Below are the code and all the weights of a small trained network. Each question names an input and a class and asks about switching units off, where a switched-off unit gives its printed mean instead of its output.

import numpy as np


def w(rows, s, z=0):
    codes = np.array(rows[::2]) - 128.0
    scale = np.full(codes.shape[1], s)
    scale[-1] = z or s
    return codes * scale


def norm(h):
    return h / np.sqrt((h * h).mean(-1, keepdims=True) + 1e-5)


def f(y):
    return np.maximum(y, 0)


def log_softmax(a):
    a = a - a.max(-1, keepdims=True)
    return a - np.log(np.exp(a).sum(-1, keepdims=True))


def net(x, mask):
    res = np.array(x, float).reshape(1, 3) / 4 @ E
    u = 0
    for l in range(3):
        y = f(norm(res) @ A[l][:, :-1].T + A[l][:, -1])
        res = res + np.where(mask[u : u + 13], y, B[l][:, -1]) @ B[l][:, :-1]
        u += 13
    return log_softmax(norm(res)[-1] @ U[:, :-1].T + U[:, -1])


A, B = {}, {}
E = w([
[185,198,88,134,149,228,113,96,161],'x0',
[130,154,195,63,131,134,182,87,155],'x1',
[102,191,150,160,4,149,146,172,134],'x2',
],0.017)
A[0] = w([
[118,122,127,189,124,135,155,124,76,80],'0.n1',
[59,107,128,65,159,108,91,148,103,144],'0.n2',
[129,146,60,107,128,96,168,130,139,98],'0.n3',
[154,138,116,91,196,115,85,145,115,63],'0.n4',
[116,170,166,112,93,158,165,141,142,133],'0.n5',
[72,132,160,109,122,140,46,115,160,88],'0.n6',
[143,121,109,254,156,124,81,161,97,2],'0.n7',
[109,126,176,201,103,100,122,116,90,155],'0.n8',
[142,99,132,184,138,164,116,138,147,78],'0.n9',
[147,213,60,99,142,153,94,82,97,147],'0.n10',
[131,187,120,115,142,80,119,115,90,84],'0.n11',
[200,92,159,59,145,90,78,125,188,136],'0.n12',
[121,128,126,174,114,167,160,117,115,122],'0.n13',
],0.0089,0.0085)
B[0] = w([
[150,125,136,143,160,168,112,146,169,140],'0.n1',
[151,122,120,177,160,153,179,163,164,229],'0.n2',
[145,122,139,136,115,112,118,118,146,128],'0.n3',
[193,84,139,136,95,131,105,111,119,174],'0.n4',
[225,77,82,124,147,86,111,119,64,221],'0.n5',
[167,137,133,132,136,113,123,121,104,128],'0.n6',
[78,78,60,117,89,112,108,102,254,175],'0.n7',
[144,73,122,179,129,135,157,114,175,224],'0.n8',
[89,145,124,173,123,97,164,110,168,145],'0.n9',
[82,116,133,175,165,115,212,177,140,253],'0.n10',
[157,149,128,150,133,130,101,70,112,128],'0.n11',
[173,116,113,184,65,109,124,80,82,220],'0.n12',
[143,76,138,157,133,158,120,61,108,164],'0.n13',
],0.0094,0.0057)
A[1] = w([
[131,172,183,125,54,158,93,166,116,42],'1.n1',
[99,164,167,131,43,164,105,133,82,30],'1.n2',
[121,140,117,140,97,110,149,172,205,131],'1.n3',
[176,123,128,147,118,111,223,113,87,65],'1.n4',
[117,153,201,25,116,131,175,84,148,31],'1.n5',
[104,180,172,47,115,138,175,73,118,3],'1.n6',
[120,160,173,103,48,148,115,139,118,82],'1.n7',
[126,126,70,123,136,137,102,64,147,112],'1.n8',
[111,159,178,114,140,106,144,131,135,92],'1.n9',
[131,143,222,37,149,144,173,124,159,44],'1.n10',
[103,170,177,5,128,140,136,110,107,1],'1.n11',
[73,149,85,149,142,112,11,169,94,43],'1.n12',
[174,164,188,47,143,101,149,121,99,20],'1.n13',
],0.012,0.0059)
B[1] = w([
[182,150,133,92,124,63,95,47,57,167],'1.n1',
[177,130,94,146,137,90,149,23,29,165],'1.n2',
[198,56,167,116,173,139,106,76,95,215],'1.n3',
[108,47,121,141,82,178,85,135,176,253],'1.n4',
[35,126,33,179,90,93,23,96,199,189],'1.n5',
[102,138,106,202,122,102,89,120,185,163],'1.n6',
[196,171,89,136,133,21,100,91,83,173],'1.n7',
[91,159,205,22,39,93,155,141,114,189],'1.n8',
[95,115,132,164,125,131,70,171,145,147],'1.n9',
[19,171,121,146,88,120,17,71,160,187],'1.n10',
[85,124,66,127,41,144,60,89,203,142],'1.n11',
[53,141,112,115,55,121,26,43,254,158],'1.n12',
[92,63,94,164,114,162,80,69,210,174],'1.n13',
],0.0079,0.007)
A[2] = w([
[64,143,4,138,106,125,62,245,139,28],'2.n1',
[158,92,104,110,103,91,86,170,147,73],'2.n2',
[70,105,155,98,163,73,156,149,111,88],'2.n3',
[21,110,219,93,125,46,200,213,103,2],'2.n4',
[156,183,117,138,37,119,144,200,49,123],'2.n5',
[143,254,121,104,178,198,149,135,135,90],'2.n6',
[139,94,151,18,253,126,111,71,90,69],'2.n7',
[155,101,120,80,228,108,71,120,110,41],'2.n8',
[143,92,126,94,77,92,78,154,186,116],'2.n9',
[130,59,160,111,135,188,133,177,153,111],'2.n10',
[188,237,95,81,164,241,123,119,165,89],'2.n11',
[63,111,172,132,168,73,125,164,84,38],'2.n12',
[98,106,176,112,159,74,133,106,117,110],'2.n13',
],0.012,0.0047)
B[2] = w([
[74,121,161,81,94,109,56,84,193,195],'2.n1',
[109,195,138,117,144,168,143,110,123,206],'2.n2',
[124,177,146,130,87,154,128,174,137,174],'2.n3',
[99,200,169,158,229,148,127,252,146,181],'2.n4',
[195,113,170,60,203,83,138,61,115,178],'2.n5',
[91,88,130,145,194,141,191,222,114,178],'2.n6',
[191,138,127,130,68,63,105,96,79,205],'2.n7',
[162,160,167,128,88,115,159,71,123,194],'2.n8',
[115,148,119,114,139,180,142,125,121,255],'2.n9',
[141,182,101,95,124,154,162,111,125,196],'2.n10',
[68,139,183,134,118,100,116,234,118,220],'2.n11',
[121,179,128,94,115,161,138,154,134,169],'2.n12',
[133,172,137,150,123,153,111,173,114,195],'2.n13',
],0.013,0.0073)
U = w([
[57,123,125,155,82,136,56,72,212,202],'0',
[218,139,165,145,110,62,130,63,71,190],'1',
[77,153,180,162,146,137,147,251,139,223],'2',
[131,126,87,111,124,219,201,93,131,133],'3',
[94,105,97,79,167,111,152,126,113,22],'4',
[88,102,106,91,170,123,147,119,97,23],'5',
[110,98,68,76,157,111,144,153,106,3],'6',
[107,112,116,90,151,124,137,133,122,16],'7',
],0.022,0.0056)

Each question gives the input, the list of numbers given to net, and the class t.
The units are the neurons (one row each of A and B). Each row of codes is followed by its name. A weight is (code - 128) times the scale printed after its matrix; where a second scale follows, it is the last column's (A, B and U).
mask holds one flag per neuron, layer by layer. A switched-off neuron (its flag False) gives its mean, the last column of its row in B, instead of its output. The means were averaged over made-up inputs and are rounded, as every weight is.
A unit's drop is (log p(t) with every unit on - log p(t) with that unit switched off) / (log p(t) with every unit on - log p(t) with every unit switched off).
The circuit of an input: a set's keep is (log p(t) with only the set's units on - log p(t) with every unit switched off) / (log p(t) with every unit on - log p(t) with every unit switched off). Starting from the 12 units with the biggest drops (on a tie, the unit counted first), units are removed one at a time, each time the one whose removal leaves the highest keep (on an exact tie, the one counted first), for as long as the keep stays at least 0.8.
units of the circuit, in order: the units of the circuit, biggest drop first
unit that matters most: the unit with the biggest drop
k most important neurons: the k neurons with the biggest drops, biggest first
top k neurons in layer l: the k neurons of layer l with the biggest drops, biggest first
drop when u is switched off: that unit's drop, to one decimal
input [-8,4,-7], class 2: units of the circuit, in order => 2.n4
input [0,7,8], class 1: 4 most important neurons => 1.n7, 1.n2, 1.n1, 0.n5
input [-6,6,-5], class 0: units of the circuit, in order => 1.n5, 1.n10
input [8,0,6], class 2: top 2 neurons in layer 2 => 2.n11, 2.n6
input [-7,-8,8], class 0: 2 most important neurons => 1.n12, 2.n1
input [3,-3,1], class 3: top 2 neurons in layer 1 => 1.n3, 1.n5
input [-8,-7,-6], class 2: top 2 neurons in layer 1 => 1.n5, 1.n4
input [-3,1,4], class 1: 2 most important neurons => 0.n10, 0.n2
input [-7,7,-2], class 0: top 3 neurons in layer 1 => 1.n5, 1.n10, 1.n13
input [-4,-4,3], class 0: 2 most important neurons => 0.n10, 1.n8
input [2,-3,-3], class 3: top 4 neurons in layer 1 => 1.n5, 1.n10, 1.n1, 1.n2
input [-1,4,5], class 1: 2 most important neurons => 0.n5, 1.n7
input [0,-3,0], class 3: 2 most important neurons => 1.n3, 1.n5
input [0,5,6], class 1: units of the circuit, in order => 0.n5
input [7,4,6], class 2: 2 most important neurons => 2.n11, 2.n6
input [3,0,1], class 3: 2 most important neurons => 0.n10, 1.n4
input [0,-1,0], class 3: 2 most important neurons => 0.n7, 1.n3
input [-3,3,-2], class 3: top 2 neurons in layer 1 => 1.n4, 1.n8
input [-2,6,-2], class 0: drop when 2.n12 is switched off => 0.0
input [-7,-8,6], class 0: drop when 1.n12 is switched off => 0.1
input [-7,-8,1], class 0: unit that matters most => 1.n12
